Below is a small trained network, with its code and all its weights. Each question gives an input and a class and asks what happens when units are switched off, that is, made to give their printed mean instead of their output.

import numpy as np


def w(rows, s, z=0):
    codes = np.array(rows[::2]) - 128.0
    scale = np.full(codes.shape[1], s)
    scale[-1] = z or s
    return codes * scale


def f(y):
    return y / 2 * (1 + np.tanh(0.7978845608 * (y + 0.044715 * y**3)))


def log_softmax(a):
    a = a - a.max(-1, keepdims=True)
    return a - np.log(np.exp(a).sum(-1, keepdims=True))


def net(x, mask):
    res = np.array(x, float).reshape(1, 5) / 4 @ E
    y = f(res @ A[0][:, :-1].T + A[0][:, -1])
    res = res + np.where(mask, y, B[0][:, -1]) @ B[0][:, :-1]
    return log_softmax(res[-1] @ U[:, :-1].T + U[:, -1])


A, B = {}, {}
E = w([
[68,62,116,89,76,254,179,150,206,66,165,172],'x0',
[126,132,132,127,122,127,128,124,127,126,127,129],'x1',
[132,157,63,86,103,132,37,110,154,106,231,23],'x2',
[135,126,128,127,129,125,128,133,127,127,131,132],'x3',
[197,56,161,57,190,165,97,26,104,42,123,138],'x4',
],0.0082)
A[0] = w([
[181,114,190,132,183,96,122,88,79,126,92,143,146],'n0',
[171,93,130,65,150,159,82,77,118,82,163,119,127],'n1',
[173,227,98,184,146,24,54,128,62,195,130,44,26],'n2',
[112,79,170,111,128,178,160,113,158,92,111,174,30],'n3',
[98,128,80,128,82,133,121,134,148,115,166,107,180],'n4',
[169,121,176,123,185,100,128,91,77,123,85,151,143],'n5',
[74,141,60,121,59,150,124,163,189,116,195,101,123],'n6',
[156,203,117,155,144,45,83,123,89,188,118,75,177],'n7',
[175,46,152,39,159,179,85,59,117,45,146,119,1],'n8',
[91,102,185,200,126,142,255,170,135,164,53,235,113],'n9',
[174,213,107,156,150,50,87,128,96,185,110,64,208],'n10',
[175,123,183,145,179,89,116,85,81,121,89,146,143],'n11',
[86,135,75,116,70,167,116,154,179,124,185,106,121],'n12',
[181,63,129,44,176,185,86,51,142,40,179,125,201],'n13',
[78,134,71,111,62,155,121,159,188,125,187,102,119],'n14',
[183,107,182,129,183,100,116,75,71,125,83,153,149],'n15',
],0.0058,0.0068)
B[0] = w([
[178,165,117,105,153,87,164,175,95,170,86,73,189],'n0',
[102,90,155,164,96,122,107,127,113,101,155,137,186],'n1',
[72,153,67,79,188,223,115,24,228,83,211,231,216],'n2',
[147,108,197,169,63,57,120,193,31,145,107,78,146],'n3',
[138,181,79,75,181,128,159,129,160,152,109,141,181],'n4',
[168,163,121,106,149,82,165,179,92,169,80,91,184],'n5',
[165,188,90,64,175,120,169,138,129,165,92,114,196],'n6',
[64,59,167,179,79,141,76,116,109,67,178,154,237],'n7',
[22,132,74,102,188,241,91,16,219,46,241,239,182],'n8',
[12,53,133,172,100,195,54,58,146,23,253,204,230],'n9',
[73,46,178,187,60,116,82,134,83,71,173,133,254],'n10',
[170,164,129,99,140,85,162,177,85,166,78,73,188],'n11',
[168,184,95,60,162,110,171,149,132,169,95,106,184],'n12',
[117,61,194,203,56,81,92,178,54,112,121,95,253],'n13',
[172,183,94,61,177,104,167,141,131,153,91,103,189],'n14',
[176,169,111,100,158,90,163,182,101,172,77,76,196],'n15',
],0.0056,0.009)
U = w([
[115,91,181,191,82,107,109,150,88,117,130,120,4],'0',
[105,138,83,100,155,183,116,75,211,108,164,168,243],'1',
[236,187,119,80,157,81,178,187,112,210,2,61,150],'2',
],0.0098,0.0031)

Each question gives the input, the list of numbers given to net, and the class t.
The units are the neurons (one row each of A and B). Each row of codes is followed by its name. A weight is (code - 128) times the scale printed after its matrix; where a second scale follows, it is the last column's (A, B and U).
mask holds one flag per neuron, in row order. A switched-off neuron (its flag False) gives its mean, the last column of its row in B, instead of its output. The means were averaged over made-up inputs and are rounded, as every weight is.
A unit's drop is (log p(t) with every unit on - log p(t) with that unit switched off) / (log p(t) with every unit on - log p(t) with every unit switched off).
The circuit of an input: a set's keep is (log p(t) with only the set's units on - log p(t) with every unit switched off) / (log p(t) with every unit on - log p(t) with every unit switched off). Starting from the 12 units with the biggest drops (on a tie, the unit counted first), units are removed one at a time, each time the one whose removal leaves the highest keep (on an exact tie, the one counted first), for as long as the keep stays at least 0.8.
circuit, biggest first: the units of the circuit, biggest drop first
top k neurons: the k neurons with the biggest drops, biggest first
drop of u: that unit's drop, to one decimal
input [4,-3,-8,7,-5], class 1: circuit, biggest first : [n9]
input [5,5,-7,-6,6], class 0: top 2 neurons : [n3 n13]
input [-8,-7,-2,-6,3], class 2: top 2 neurons : [n9 n15]
input [3,7,6,-7,0], class 2: top 2 neurons : [n9 n2]
input [7,-5,-1,-1,6], class 0: top 2 neurons : [n13 n3]
input [-4,-5,0,-8,2], class 2: top 2 neurons : [n9 n8]
input [3,-3,0,3,4], class 0: top 2 neurons : [n13 n2]
input [0,2,-8,-2,3], class 2: top 3 neurons : [n10 n7 n15]
input [-8,3,6,0,-1], class 1: drop of n13 : 0.3
input [-8,1,2,3,-3], class 1: drop of n13 : 0.7
input [-1,2,1,3,-5], class 1: drop of n11 : 0.2
input [-7,-8,4,-4,-5], class 1: drop of n2 : 2.3
